Below are the code and all the weights of a small trained network. Each question names an input and a class and asks about switching units off, where a switched-off unit gives its printed mean instead of its output.

import numpy as np


def w(rows, s, z=0):
    codes = np.array(rows[::2]) - 128.0
    scale = np.full(codes.shape[1], s)
    scale[-1] = z or s
    return codes * scale


def f(y):
    return y / 2 * (1 + np.tanh(0.7978845608 * (y + 0.044715 * y**3)))


def log_softmax(a):
    a = a - a.max(-1, keepdims=True)
    return a - np.log(np.exp(a).sum(-1, keepdims=True))


def net(x, mask):
    res = np.array(x, float).reshape(1, 8) / 4 @ E
    y = f(res @ A[0][:, :-1].T + A[0][:, -1])
    res = res + np.where(mask, y, B[0][:, -1]) @ B[0][:, :-1]
    return log_softmax(res[-1] @ U[:, :-1].T + U[:, -1])


A, B = {}, {}
E = w([
[127,130,125],'x0',
[126,129,127],'x1',
[129,128,125],'x2',
[115,216,254],'x3',
[33,185,75],'x4',
[130,128,129],'x5',
[239,250,104],'x6',
[127,127,129],'x7',
],0.0047)
A[0] = w([
[138,160,154,64],'neuron 1',
[97,173,209,119],'neuron 2',
[245,106,134,152],'neuron 3',
[248,64,199,65],'neuron 4',
[104,181,49,82],'neuron 5',
[105,96,147,57],'neuron 6',
[118,108,154,135],'neuron 7',
[157,61,169,111],'neuron 8',
[208,51,194,78],'neuron 9',
[188,180,98,72],'neuron 10',
[199,200,113,77],'neuron 11',
[87,165,92,128],'neuron 12',
[118,189,92,184],'neuron 13',
[156,62,42,71],'neuron 14',
[105,104,133,53],'neuron 15',
[121,124,146,253],'neuron 16',
[186,181,90,133],'neuron 17',
[166,111,94,48],'neuron 18',
[173,162,97,76],'neuron 19',
[101,152,170,89],'neuron 20',
[74,79,164,81],'neuron 21',
[167,90,66,57],'neuron 22',
[186,146,116,139],'neuron 23',
[99,74,145,94],'neuron 24',
[97,162,189,146],'neuron 25',
[92,79,131,80],'neuron 26',
[105,157,247,68],'neuron 27',
[78,75,168,94],'neuron 28',
[65,109,124,66],'neuron 29',
[102,126,180,32],'neuron 30',
[106,168,204,58],'neuron 31',
[58,74,186,76],'neuron 32',
[161,181,91,87],'neuron 33',
[44,183,87,84],'neuron 34',
[44,187,91,75],'neuron 35',
[79,215,95,103],'neuron 36',
[155,89,16,73],'neuron 37',
],0.011,0.0057)
B[0] = w([
[182,150,136,116],'neuron 1',
[156,149,51,186],'neuron 2',
[80,99,114,198],'neuron 3',
[225,4,163,179],'neuron 4',
[161,83,154,145],'neuron 5',
[154,147,164,111],'neuron 6',
[114,140,129,142],'neuron 7',
[116,111,149,150],'neuron 8',
[179,46,169,163],'neuron 9',
[124,167,184,144],'neuron 10',
[93,186,175,170],'neuron 11',
[145,82,137,152],'neuron 12',
[77,105,132,197],'neuron 13',
[152,205,65,168],'neuron 14',
[159,141,158,106],'neuron 15',
[26,161,74,253],'neuron 16',
[69,162,167,176],'neuron 17',
[187,138,139,107],'neuron 18',
[143,155,171,126],'neuron 19',
[160,130,113,129],'neuron 20',
[99,167,173,152],'neuron 21',
[192,155,104,129],'neuron 22',
[94,147,139,157],'neuron 23',
[113,162,164,144],'neuron 24',
[127,135,69,183],'neuron 25',
[130,161,164,139],'neuron 26',
[192,186,57,181],'neuron 27',
[91,171,173,159],'neuron 28',
[147,119,168,133],'neuron 29',
[183,150,147,108],'neuron 30',
[217,139,90,146],'neuron 31',
[72,174,180,169],'neuron 32',
[128,141,176,138],'neuron 33',
[202,36,165,160],'neuron 34',
[211,37,168,155],'neuron 35',
[152,73,154,165],'neuron 36',
[204,188,45,173],'neuron 37',
],0.022,0.0045)
U = w([
[255,241,43,84],'0',
[161,249,225,67],'1',
[133,134,73,254],'2',
[200,79,122,59],'3',
[132,151,66,179],'4',
],0.0072,0.005)

Each question gives the input, the list of numbers given to net, and the class t.
The units are the neurons (one row each of A and B). Each row of codes is followed by its name. A weight is (code - 128) times the scale printed after its matrix; where a second scale follows, it is the last column's (A, B and U).
mask holds one flag per neuron, in row order. A switched-off neuron (its flag False) gives its mean, the last column of its row in B, instead of its output. The means were averaged over made-up inputs and are rounded, as every weight is.
A unit's drop is (log p(t) with every unit on - log p(t) with that unit switched off) / (log p(t) with every unit on - log p(t) with every unit switched off).
The circuit of an input: a set's keep is (log p(t) with only the set's units on - log p(t) with every unit switched off) / (log p(t) with every unit on - log p(t) with every unit switched off). Starting from the 12 units with the biggest drops (on a tie, the unit counted first), units are removed one at a time, each time the one whose removal leaves the highest keep (on an exact tie, the one counted first), for as long as the keep stays at least 0.8.
circuit, biggest first: the units of the circuit, biggest drop first
most important unit: the unit with the biggest drop
top k neurons: the k neurons with the biggest drops, biggest first
drop when u is switched off: that unit's drop, to one decimal
input [-3,-1,1,-8,-7,-7,6,-2], class 0: most important unit -> neuron 37
input [3,-7,8,8,-6,-5,-7,0], class 0: top 2 neurons -> neuron 27; neuron 2
input [6,0,5,-7,6,-3,-5,4], class 0: circuit, biggest first -> neuron 37; neuron 14
input [-1,8,5,-2,6,4,-5,-2], class 3: circuit, biggest first -> neuron 34; neuron 35
input [-1,-8,-8,-8,-8,6,-5,3], class 0: top 2 neurons -> neuron 14; neuron 37
input [5,2,6,7,2,-8,4,6], class 0: circuit, biggest first -> neuron 27; neuron 2
input [0,5,3,7,2,6,5,-7], class 0: top 3 neurons -> neuron 27; neuron 2; neuron 31
input [-3,6,-1,3,-8,6,7,-6], class 3: top 3 neurons -> neuron 4; neuron 9; neuron 3
input [4,-8,4,8,6,3,7,-7], class 0: top 3 neurons -> neuron 2; neuron 27; neuron 31
input [0,2,-8,3,-1,1,6,1], class 1: top 3 neurons -> neuron 11; neuron 10; neuron 17
input [2,-8,-4,3,2,-1,7,-4], class 1: drop when neuron 10 is switched off -> 0.1
input [0,-8,4,8,0,-4,-2,-1], class 0: drop when neuron 27 is switched off -> 0.1
input [-1,-8,3,-1,-5,-8,5,-3], class 1: drop when neuron 17 is switched off -> 0.6
input [-7,-7,2,8,-5,1,0,-3], class 0: circuit, biggest first -> neuron 27
